Below are the code and all the weights of a small trained network. Each question names an input and a class and asks about switching units off, where a switched-off unit gives its printed mean instead of its output.

import numpy as np


def w(rows, s, z=0):
    codes = np.array(rows[::2]) - 128.0
    scale = np.full(codes.shape[1], s)
    scale[-1] = z or s
    return codes * scale


def f(y):
    return y / 2 * (1 + np.tanh(0.7978845608 * (y + 0.044715 * y**3)))


def log_softmax(a):
    a = a - a.max(-1, keepdims=True)
    return a - np.log(np.exp(a).sum(-1, keepdims=True))


def net(x, mask):
    res = np.array(x, float).reshape(1, 8) / 4 @ E
    y = f(res @ A[0][:, :-1].T + A[0][:, -1])
    res = res + np.where(mask, y, B[0][:, -1]) @ B[0][:, :-1]
    return log_softmax(res[-1] @ U[:, :-1].T + U[:, -1])


A, B = {}, {}
E = w([
[178,140,130,46,166,193],'x0',
[80,100,136,162,199,72],'x1',
[219,204,137,132,57,114],'x2',
[45,145,11,88,154,166],'x3',
[101,89,236,54,131,51],'x4',
[80,230,164,75,175,206],'x5',
[149,88,113,210,127,115],'x6',
[150,253,119,158,47,201],'x7',
],0.0062)
A[0] = w([
[191,171,93,191,40,136,165],'N1',
[80,44,68,143,178,133,170],'N2',
[169,91,37,111,55,145,96],'N3',
[81,165,141,32,164,179,233],'N4',
[125,97,209,85,186,14,252],'N5',
[185,182,101,141,103,192,184],'N6',
[231,157,206,132,99,82,240],'N7',
[71,142,40,232,175,86,243],'N8',
[136,214,148,65,125,192,88],'N9',
[181,182,25,202,118,128,248],'N10',
[70,88,210,106,112,89,104],'N11',
[33,118,144,173,165,26,206],'N12',
[136,118,188,102,61,194,229],'N13',
[24,95,140,91,3,176,243],'N14',
[217,116,188,77,147,141,231],'N15',
[47,95,111,113,116,30,221],'N16',
[82,134,64,67,151,189,244],'N17',
[151,196,128,195,101,84,123],'N18',
[75,116,146,101,104,18,212],'N19',
[186,143,137,107,155,86,60],'N20',
],0.0079,0.0035)
B[0] = w([
[197,142,199,150,75,199,222],'N1',
[124,11,97,241,171,139,200],'N2',
[164,127,105,174,111,168,161],'N3',
[106,188,46,71,173,103,233],'N4',
[50,92,194,71,190,42,254],'N5',
[155,213,81,141,82,178,223],'N6',
[51,124,242,65,4,144,228],'N7',
[230,27,131,177,168,137,225],'N8',
[127,223,109,118,100,88,214],'N9',
[219,62,125,204,88,254,235],'N10',
[85,71,163,137,174,78,183],'N11',
[156,84,100,221,187,33,228],'N12',
[141,221,190,99,108,112,197],'N13',
[208,204,157,210,200,118,192],'N14',
[32,162,199,36,93,178,197],'N15',
[251,46,120,142,224,30,214],'N16',
[172,157,47,128,250,153,227],'N17',
[168,104,181,129,57,126,173],'N18',
[161,63,165,167,217,38,205],'N19',
[90,134,165,69,110,120,127],'N20',
],0.0063,0.0076)
U = w([
[64,109,237,21,96,68,139],'0',
[157,13,43,129,145,194,177],'1',
[166,225,90,40,141,163,198],'2',
[151,48,133,148,176,2,119],'3',
[209,120,208,160,8,164,4],'4',
],0.0068,0.0025)

Each question gives the input, the list of numbers given to net, and the class t.
The units are the neurons (one row each of A and B). Each row of codes is followed by its name. A weight is (code - 128) times the scale printed after its matrix; where a second scale follows, it is the last column's (A, B and U).
mask holds one flag per neuron, in row order. A switched-off neuron (its flag False) gives its mean, the last column of its row in B, instead of its output. The means were averaged over made-up inputs and are rounded, as every weight is.
A unit's drop is (log p(t) with every unit on - log p(t) with that unit switched off) / (log p(t) with every unit on - log p(t) with every unit switched off).
The circuit of an input: a set's keep is (log p(t) with only the set's units on - log p(t) with every unit switched off) / (log p(t) with every unit on - log p(t) with every unit switched off). Starting from the 12 units with the biggest drops (on a tie, the unit counted first), units are removed one at a time, each time the one whose removal leaves the highest keep (on an exact tie, the one counted first), for as long as the keep stays at least 0.8.
units of the circuit, in order: the units of the circuit, biggest drop first
unit that matters most: the unit with the biggest drop
top k neurons: the k neurons with the biggest drops, biggest first
drop of u: that unit's drop, to one decimal
input [-7,5,5,5,-6,6,-4,0], class 1: top 2 neurons	[N8, N10]
input [-7,1,-2,-3,-8,-6,6,5], class 4: unit that matters most	N1
input [-4,8,4,4,-6,6,0,8], class 4: units of the circuit, in order	[N10, N1]
input [-3,5,8,6,0,0,-2,1], class 4: units of the circuit, in order	[N5, N10]
input [-8,7,7,8,-2,4,1,3], class 1: units of the circuit, in order	[N8, N10]
input [2,-6,6,-7,7,1,-1,5], class 0: units of the circuit, in order	[N15, N7]
input [1,-6,2,-4,3,6,-2,0], class 0: units of the circuit, in order	[N7, N10]
input [-1,-6,6,5,-5,5,2,8], class 4: top 3 neurons	[N10, N1, N18]
input [1,7,4,-6,8,-4,-6,-5], class 0: top 3 neurons	[N7, N15, N5]
input [8,-7,1,-2,8,-2,-5,3], class 0: top 2 neurons	[N7, N15]
input [7,5,-7,-2,8,-3,7,7], class 0: top 2 neurons	[N8, N17]
input [3,-3,8,-8,5,1,-8,2], class 0: drop of N14	0.0
input [6,-6,8,7,1,1,5,-7], class 2: drop of N8	0.1
input [-7,3,2,-7,-6,4,7,-3], class 4: drop of N18	0.1
input [-5,7,3,-8,6,7,2,1], class 0: drop of N7	0.3
input [-7,-8,6,8,8,8,-7,-5], class 2: unit that matters most	N4
